| -1.84 |  2.03 | -0.92 |  5.18 | -1.05 | -0.48 |  0.09 |  2.99 |  4.04 | -1.34 | -3.53 |  0.14 |  0.28 | -0.68 | -1.58 |  3.37 | -0.61 | -0.07 |  1.08 | -0.21 | -2.95 | -2.22 |  2.10 |  2.23 | -2.05 |
J_903
|  1.00 |  3.09 |  1.65 |  1.73 | -1.14 | -1.85 | -2.16 |  2.80 |  1.41 |  1.62 | -0.40 |  2.12 | -0.64 | -4.10 |  1.01 | -0.80 |  0.35 |  2.63 |  0.26 |  0.57 | -0.40 | -2.86 | -3.31 |  2.34 |  2.22 |
J_880
| -1.13 |  0.19 | -0.26 |  0.46 |  0.91 | -0.17 | -0.41 |  1.85 |  1.23 | -0.42 | -2.48 | -0.60 |  0.19 | -1.88 | -0.15 |  1.29 |  0.58 | -0.30 |  0.48 |  0.84 | -1.68 | -2.26 |  0.94 |  1.13 |  0.19 |
J_903
|  0.75 | -1.61 | -0.88 | -4.10 |  1.77 | -0.68 |  0.06 | -0.28 | -0.20 |  1.58 | -0.67 | -0.62 | -0.03 | -3.16 |  1.31 | -0.49 |  2.14 |  0.45 | -0.08 |  1.27 |  0.21 | -3.17 | -0.31 |  1.04 |  2.66 |
J_880
|  0.17 |  0.92 |  0.22 |  2.30 |  0.58 | -0.88 | -0.57 |  1.44 |  1.14 |  0.61 | -1.22 |  0.90 | -0.18 | -1.55 |  0.07 | -0.41 | -0.15 |  0.76 |  0.24 |  0.16 | -1.22 | -1.39 | -1.03 |  0.64 |  1.08 |
J_903
| -0.27 |  3.27 |  1.67 |  3.32 | -2.23 | -0.83 | -0.91 |  3.41 |  2.44 | -0.50 | -1.18 |  1.59 | -0.48 | -0.17 | -1.11 |  0.24 | -1.50 |  0.06 |  0.56 | -1.41 | -2.06 | -0.40 | -0.87 |  0.75 | -1.88 |
J_903
|  0.48 |  3.13 |  0.89 |  2.37 | -2.29 | -1.08 | -0.46 |  2.80 |  2.69 |  0.29 | -0.36 |  1.08 | -0.45 | -0.79 | -0.83 |  0.76 | -1.27 |  0.88 |  0.83 | -1.16 | -1.54 | -0.95 | -1.13 |  1.64 | -1.34 |
J_880
|  0.34 |  0.62 |  1.11 |  2.41 |  1.84 | -0.46 | -1.04 |  2.64 | -1.44 |  0.52 | -1.12 | -0.69 | -0.37 | -2.99 |  1.23 |  0.66 |  0.35 |  0.93 | -0.25 |  0.80 | -0.69 | -2.22 | -1.32 |  0.80 |  4.65 |
J_903
| -0.26 |  3.65 |  0.55 |  4.94 | -1.11 | -1.02 | -0.98 |  2.52 |  1.95 |  0.12 | -1.38 |  1.67 | -0.25 | -1.24 | -0.27 |  1.05 | -1.24 |  1.78 |  0.22 | -0.24 | -1.05 | -0.82 | -2.18 |  2.35 | -0.30 |
J_880
| -0.09 |  1.43 | -0.45 |  0.49 |  0.12 | -0.77 | -0.12 |  1.27 |  1.57 |  0.43 | -1.20 | -0.24 | -0.22 | -2.33 |  0.34 |  1.08 |  0.77 |  0.99 |  0.15 |  0.42 | -0.96 | -2.51 | -0.56 |  1.97 |  0.48 |
J_880
| -0.51 |  1.38 | -0.58 |  4.32 |  1.10 | -0.64 |  0.74 |  1.69 |  0.98 | -0.29 | -1.42 | -0.53 | -0.45 | -0.62 | -0.48 |  2.43 |  0.08 |  0.60 |  0.45 |  0.08 | -1.02 | -1.50 | -0.66 |  2.05 |  0.35 |
J_880
|  0.09 | -0.12 | -0.85 |  4.38 |  1.45 | -0.03 |  0.06 |  0.76 | -0.17 | -0.27 | -0.41 | -1.93 | -0.07 | -1.68 |  0.52 |  1.81 |  0.32 |  0.70 | -0.12 |  0.78 | -0.49 | -1.94 |  0.44 |  0.85 |  2.69 |
J_880
| -0.27 |  1.95 |  0.03 |  4.31 |  1.48 | -0.56 |  0.57 |  1.71 |  0.09 | -0.58 | -1.46 | -0.74 | -0.08 | -0.85 |  0.01 |  1.61 | -0.04 |  0.81 |  0.26 | -0.05 | -1.01 | -0.99 | -1.00 |  1.41 |  0.58 |
J_880
| -0.46 |  1.77 | -0.55 |  6.82 |  0.96 |  0.38 | -0.34 |  2.44 | -0.15 | -1.31 | -1.76 | -1.19 | -0.29 | -0.60 | -0.20 |  2.00 | -0.94 |  1.06 |  0.36 |  0.89 | -1.57 | -0.95 |  0.52 |  1.61 |  2.51 |
J_903
|  0.15 | -0.80 |  0.61 |  6.25 |  3.35 |  0.18 |  0.18 |  1.17 | -1.74 | -0.63 | -1.79 | -1.59 | -0.14 | -1.47 |  0.69 |  1.55 |  0.49 |  0.08 | -0.09 |  0.79 | -1.17 | -1.60 |  0.17 |  0.32 |  3.76 |
J_903
| -0.31 |  1.75 |  1.00 |  2.01 | -1.14 | -0.82 | -1.25 |  2.95 |  1.68 |  0.02 | -1.66 |  0.89 | -0.09 | -1.67 |  0.10 |  0.98 | -0.29 |  0.24 |  0.27 | -0.09 | -1.51 | -1.85 | -0.22 |  1.12 |  0.90 |
J_903
| -0.32 |  1.53 |  0.11 |  2.99 |  0.36 | -0.56 | -0.20 |  1.63 |  1.20 | -0.53 | -1.21 |  0.33 | -0.01 | -1.91 | -0.27 |  1.21 |  0.16 |  0.40 |  0.50 |  0.06 | -0.75 | -1.45 | -0.41 |  1.40 | -0.17 |
J_880
|  0.02 |  0.52 |  1.02 |  3.67 |  0.04 | -0.69 | -1.44 |  2.56 |  0.09 |  0.31 | -1.17 |  0.28 | -0.29 | -2.71 |  0.64 |  0.32 |  0.08 |  0.62 |  0.30 |  0.27 | -1.57 | -2.50 | -0.55 |  0.69 |  1.71 |
J_903
